Here is a tiny trained network, its code and every weight. The questions are about switching its units off for an input and a target symbol, where a switched-off unit gives its printed mean instead of its output.

import numpy as np


def w(rows, s, z=0):
    codes = np.array(rows[::2]) - 128.0
    scale = np.full(codes.shape[1], s)
    scale[-1] = z or s
    return codes * scale


def f(y):
    return y / 2 * (1 + np.tanh(0.7978845608 * (y + 0.044715 * y**3)))


def softmax(a):
    e = np.exp(a - a.max(-1, keepdims=True))
    return e / e.sum(-1, keepdims=True)


def log_softmax(a):
    a = a - a.max(-1, keepdims=True)
    return a - np.log(np.exp(a).sum(-1, keepdims=True))


def net(x, mask):
    ids = ['αδηθλμξψω'.index(c) for c in x.split()]
    T = len(ids)
    res = E[ids] + P[:T]
    u = 0
    for l in range(2):
        q, k, v = (res @ M[l].T for M in (Q, K, V))
        z = softmax(np.where(np.tri(T) > 0, q @ k.T / 4**0.5, -1e9)) @ v
        res = res + np.where(mask[u], z, O[l][:, -1]) @ O[l][:, :-1]
        u += 1
        y = f(res @ A[l][:, :-1].T + A[l][:, -1])
        res = res + np.where(mask[u : u + 4], y, B[l][:, -1]) @ B[l][:, :-1]
        u += 4
    return log_softmax(res[-1] @ U[:, :-1].T + U[:, -1])


Q, K, V, O, A, B = {}, {}, {}, {}, {}, {}
E = w([
[129,170,146],'α',
[134,155,156],'δ',
[111,132,255],'η',
[155,124,195],'θ',
[126,57,114],'λ',
[95,153,59],'μ',
[50,93,62],'ξ',
[108,100,61],'ψ',
[183,120,73],'ω',
],0.022)
P = w([
[112,154,2],'0',
[158,102,133],'1',
[147,120,132],'2',
[131,139,105],'3',
[130,153,106],'4',
[137,123,134],'5',
[130,107,124],'6',
[116,142,120],'7',
[89,226,88],'8',
[122,131,132],'9',
[125,107,134],'10',
[123,145,127],'11',
[126,149,131],'12',
],0.0042)
Q[0] = w([
[115,197,177],'L0H0',
[11,154,130],'L0H0',
[78,163,195],'L0H0',
[138,218,134],'L0H0',
],0.011)
K[0] = w([
[29,103,130],'L0H0',
[36,104,212],'L0H0',
[66,49,164],'L0H0',
[2,176,108],'L0H0',
],0.0096)
V[0] = w([
[110,69,139],'L0H0',
[244,171,90],'L0H0',
[150,166,142],'L0H0',
[101,120,156],'L0H0',
],0.011)
O[0] = w([
[129,102,181,228],'L0H0',
[80,250,86,14],'L0H0',
[112,122,73,2],'L0H0',
[132,74,120,105],'L0H0',
],0.011,0.0014)
A[0] = w([
[80,190,206,3],'L0N0',
[247,133,84,76],'L0N1',
[203,171,185,85],'L0N2',
[122,87,111,104],'L0N3',
],0.015,0.0055)
B[0] = w([
[169,34,174,148],'L0N0',
[149,2,250,154],'L0N1',
[89,202,123,253],'L0N2',
[71,104,165,193],'L0N3',
],0.012,0.0044)
Q[1] = w([
[96,131,149],'L1H0',
[255,174,169],'L1H0',
[125,147,176],'L1H0',
[36,100,119],'L1H0',
],0.014)
K[1] = w([
[114,142,118],'L1H0',
[249,110,72],'L1H0',
[147,138,98],'L1H0',
[45,141,159],'L1H0',
],0.014)
V[1] = w([
[216,82,88],'L1H0',
[9,144,169],'L1H0',
[162,147,172],'L1H0',
[127,72,57],'L1H0',
],0.011)
O[1] = w([
[177,170,60,63],'L1H0',
[3,112,255,254],'L1H0',
[188,150,176,77],'L1H0',
[62,135,57,171],'L1H0',
],0.01,0.0071)
A[1] = w([
[20,160,117,173],'L1N0',
[187,145,255,102],'L1N1',
[195,172,174,225],'L1N2',
[120,92,169,2],'L1N3',
],0.011,0.0056)
B[1] = w([
[175,142,139,252],'L1N0',
[192,132,162,189],'L1N1',
[42,85,5,160],'L1N2',
[126,208,22,156],'L1N3',
],0.013,0.022)
U = w([
[134,182,100,26],'α',
[118,130,119,54],'δ',
[108,2,151,3],'η',
[139,99,128,108],'θ',
[118,105,153,239],'λ',
[35,121,162,143],'μ',
[174,90,173,162],'ξ',
[127,182,140,195],'ψ',
[129,79,68,172],'ω',
],0.015,0.0053)

Each question gives the input, a string of symbols that net reads in full, and the target symbol t.
The units are the heads (4 rows each of Q, K, V and O) and the neurons (one row each of A and B). Each row of codes is followed by its name. A weight is (code - 128) times the scale printed after its matrix; where a second scale follows, it is the last column's (O, A, B and U).
mask holds one flag per unit, layer by layer, with each layer's heads first. A switched-off unit (its flag False) gives its mean, the last column of its rows in O or B, instead of its output. The means were averaged over made-up inputs and are rounded, as every weight is.
A unit's drop is (log p(t) with every unit on - log p(t) with that unit switched off) / (log p(t) with every unit on - log p(t) with every unit switched off).
The circuit of an input: a set's keep is (log p(t) with only the set's units on - log p(t) with every unit switched off) / (log p(t) with every unit on - log p(t) with every unit switched off). Starting from all 10 units, units are removed one at a time, each time the one whose removal leaves the highest keep (on an exact tie, the one counted first), for as long as the keep stays at least 0.8.
units of the circuit, in order: the units of the circuit, biggest drop first
unit that matters most: the unit with the biggest drop
top k neurons: the k neurons with the biggest drops, biggest first
k most important neurons of layer l: the k neurons of layer l with the biggest drops, biggest first
drop of u: that unit's drop, to one decimal
input ω λ ψ, target α: top 3 neurons => [L0N3 L0N2 L0N1]
input ω α δ λ ξ δ ψ η λ, target ξ: unit that matters most => L0N2
input λ ω ξ ξ λ λ ξ δ, target ξ: 2 most important neurons of layer 0 => [L0N1 L0N0]
input ξ λ λ ξ ω ω α, target ω: units of the circuit, in order => [L1H0 L1N2 L0N3]
input λ ξ ω α δ λ δ λ, target ψ: 2 most important neurons of layer 1 => [L1N0 L1N2]
input μ α ξ η, target ξ: top 3 neurons => [L1N1 L0N0 L1N2]
input ω θ η η η μ δ ξ δ μ, target μ: units of the circuit, in order => [L0N3 L1H0]
input ω λ α μ λ λ δ λ ξ δ ξ α, target ξ: top 2 neurons => [L1N1 L0N1]
input μ ω ψ μ ξ λ ξ μ, target μ: top 2 neurons => [L1N1 L0N0]
input λ λ λ ξ δ ω η μ, target ξ: units of the circuit, in order => [L1H0 L1N1]
input λ ψ μ α λ α ψ θ θ ω α, target ω: top 4 neurons => [L0N3 L1N2 L0N0 L1N0]
input η ξ θ δ, target ξ: units of the circuit, in order => [L1N1 L1H0]
input δ ω λ η λ ω ω, target ω: top 4 neurons => [L0N1 L0N3 L1N2 L0N2]
input ω ξ λ θ θ μ θ δ ξ λ α, target ξ: top 4 neurons => [L1N1 L1N3 L0N1 L0N0]
input λ ψ η μ, target ξ: units of the circuit, in order => [L1H0]
input δ λ λ θ ω, target ω: top 2 neurons => [L0N1 L1N2]
input μ ω ω θ, target ω: 3 most important neurons of layer 0 => [L0N3 L0N0 L0N2]
input λ δ α η ω α ξ λ, target μ: 2 most important neurons of layer 0 => [L0N3 L0N0]
input ξ ξ ψ, target μ: top 2 neurons => [L0N3 L1N1]
input ω λ ω λ ψ, target ψ: top neuron => [L1N2]
input α ξ δ ω ξ δ ψ, target μ: top 2 neurons => [L1N1 L1N3]
input η μ λ ω ω ω λ ξ ω ξ δ, target ω: top 3 neurons => [L1N2 L0N3 L0N2]
input λ η α η α ψ, target ξ: top 2 neurons => [L1N1 L0N2]
input ω θ α ω ψ, target ψ: 2 most important neurons of layer 0 => [L0N1 L0N0]
input λ ψ μ α α ξ λ λ, target μ: drop of L1N1 => 0.4
